Here is a tiny trained network, its code and every weight. The questions are about switching its units off for an input and a target symbol, where a switched-off unit gives its printed mean instead of its output.

import numpy as np


def w(rows, s, z=0):
    codes = np.array(rows[::2]) - 128.0
    scale = np.full(codes.shape[1], s)
    scale[-1] = z or s
    return codes * scale


def f(y):
    return y / 2 * (1 + np.tanh(0.7978845608 * (y + 0.044715 * y**3)))


def softmax(a):
    e = np.exp(a - a.max(-1, keepdims=True))
    return e / e.sum(-1, keepdims=True)


def log_softmax(a):
    a = a - a.max(-1, keepdims=True)
    return a - np.log(np.exp(a).sum(-1, keepdims=True))


def net(x, mask):
    ids = ['ΘΣΦΩαδεμξπτ'.index(c) for c in x.split()]
    T = len(ids)
    res = E[ids] + P[:T]
    r = res
    for j in range(2):
        rows = slice(2 * j, 2 * j + 2)
        q, k, v = (r @ M[0][rows].T for M in (Q, K, V))
        z = softmax(np.where(np.tri(T) > 0, q @ k.T / 2**0.5, -1e9)) @ v
        o = O[0][rows]
        res = res + np.where(mask[j], z, o[:, -1]) @ o[:, :-1]
    y = f(res @ A[0][:, :-1].T + A[0][:, -1])
    res = res + np.where(mask[2:10], y, B[0][:, -1]) @ B[0][:, :-1]
    return log_softmax(res[-1] @ U[:, :-1].T + U[:, -1])


Q, K, V, O, A, B = {}, {}, {}, {}, {}, {}
E = w([
[80,88,126,156],'Θ',
[162,79,63,140],'Σ',
[112,214,191,55],'Φ',
[134,201,216,27],'Ω',
[148,93,120,174],'α',
[133,27,30,167],'δ',
[169,175,174,194],'ε',
[55,130,7,117],'μ',
[186,109,117,113],'ξ',
[178,142,85,142],'π',
[222,149,107,21],'τ',
],0.019)
P = w([
[253,113,95,171],'0',
[174,99,110,115],'1',
[142,99,117,102],'2',
[128,100,128,87],'3',
[115,115,128,84],'4',
[107,123,138,85],'5',
[98,128,149,75],'6',
],0.013)
Q[0] = w([
[177,113,195,248],'head 1',
[121,74,106,139],'head 1',
[210,160,113,157],'head 2',
[131,184,142,148],'head 2',
],0.017)
K[0] = w([
[151,240,226,157],'head 1',
[255,50,190,143],'head 1',
[181,239,166,195],'head 2',
[56,252,159,179],'head 2',
],0.0087)
V[0] = w([
[111,113,80,151],'head 1',
[55,148,35,74],'head 1',
[194,206,83,3],'head 2',
[194,28,83,199],'head 2',
],0.0054)
O[0] = w([
[68,14,81,129,156],'head 1',
[134,133,91,77,130],'head 1',
[93,68,181,3,253],'head 2',
[7,157,75,176,236],'head 2',
],0.0063,0.0061)
A[0] = w([
[177,98,25,91,213],'neuron 1',
[91,119,108,82,63],'neuron 2',
[179,107,83,118,176],'neuron 3',
[10,104,168,194,181],'neuron 4',
[61,165,91,138,41],'neuron 5',
[90,101,53,141,3],'neuron 6',
[165,95,114,141,213],'neuron 7',
[90,121,104,165,165],'neuron 8',
],0.013,0.0058)
B[0] = w([
[40,83,155,147,255],'neuron 1',
[183,231,192,181,171],'neuron 2',
[13,147,98,195,182],'neuron 3',
[140,140,29,59,186],'neuron 4',
[163,207,125,155,150],'neuron 5',
[186,209,214,146,174],'neuron 6',
[149,59,44,166,161],'neuron 7',
[121,131,174,2,167],'neuron 8',
],0.009,0.016)
U = w([
[72,2,42,139,180],'Θ',
[37,155,143,89,142],'Σ',
[55,148,195,89,76],'Φ',
[130,181,205,45,153],'Ω',
[188,161,179,240,254],'α',
[149,245,88,116,73],'δ',
[158,108,142,138,82],'ε',
[38,224,195,226,25],'μ',
[121,163,145,160,70],'ξ',
[127,150,143,154,65],'π',
[136,148,149,146,81],'τ',
],0.009,0.0092)

Each question gives the input, a string of symbols that net reads in full, and the target symbol t.
The units are the heads (2 rows each of Q, K, V and O) and the neurons (one row each of A and B). Each row of codes is followed by its name. A weight is (code - 128) times the scale printed after its matrix; where a second scale follows, it is the last column's (O, A, B and U).
mask holds one flag per unit, heads first, then neurons. A switched-off unit (its flag False) gives its mean, the last column of its rows in O or B, instead of its output. The means were averaged over made-up inputs and are rounded, as every weight is.
A unit's drop is (log p(t) with every unit on - log p(t) with that unit switched off) / (log p(t) with every unit on - log p(t) with every unit switched off).
The circuit of an input: a set's keep is (log p(t) with only the set's units on - log p(t) with every unit switched off) / (log p(t) with every unit on - log p(t) with every unit switched off). Starting from all 10 units, units are removed one at a time, each time the one whose removal leaves the highest keep (on an exact tie, the one counted first), for as long as the keep stays at least 0.8.
circuit, biggest first: the units of the circuit, biggest drop first
most important unit: the unit with the biggest drop
k most important neurons: the k neurons with the biggest drops, biggest first
drop when u is switched off: that unit's drop, to one decimal
input τ τ Θ α ξ μ, target μ: 4 most important neurons -> (neuron 2; neuron 6; neuron 1; neuron 5)
input Φ δ τ μ, target δ: circuit, biggest first -> (head 2; neuron 4; neuron 5)
input μ ξ Θ μ, target μ: circuit, biggest first -> (neuron 6; neuron 2)
input δ μ Ω π Θ δ ξ, target Θ: most important unit -> neuron 6
input δ ξ Θ ε ε, target α: 2 most important neurons -> (neuron 1; neuron 8)
input τ τ δ π Θ, target δ: 3 most important neurons -> (neuron 4; neuron 1; neuron 5)
input δ δ τ Θ δ π, target Θ: 2 most important neurons -> (neuron 6; neuron 2)
input τ π τ τ Φ, target Ω: 2 most important neurons -> (neuron 1; neuron 3)
input δ Σ τ, target Θ: 2 most important neurons -> (neuron 6; neuron 8)
input τ τ Φ, target Ω: drop when head 2 is switched off -> 0.3
input Θ ε ξ, target Θ: drop when neuron 6 is switched off -> 0.2
input τ Θ δ π μ, target δ: drop when neuron 1 is switched off -> 0.0
input δ Ω δ, target Σ: drop when neuron 6 is switched off -> 1.2
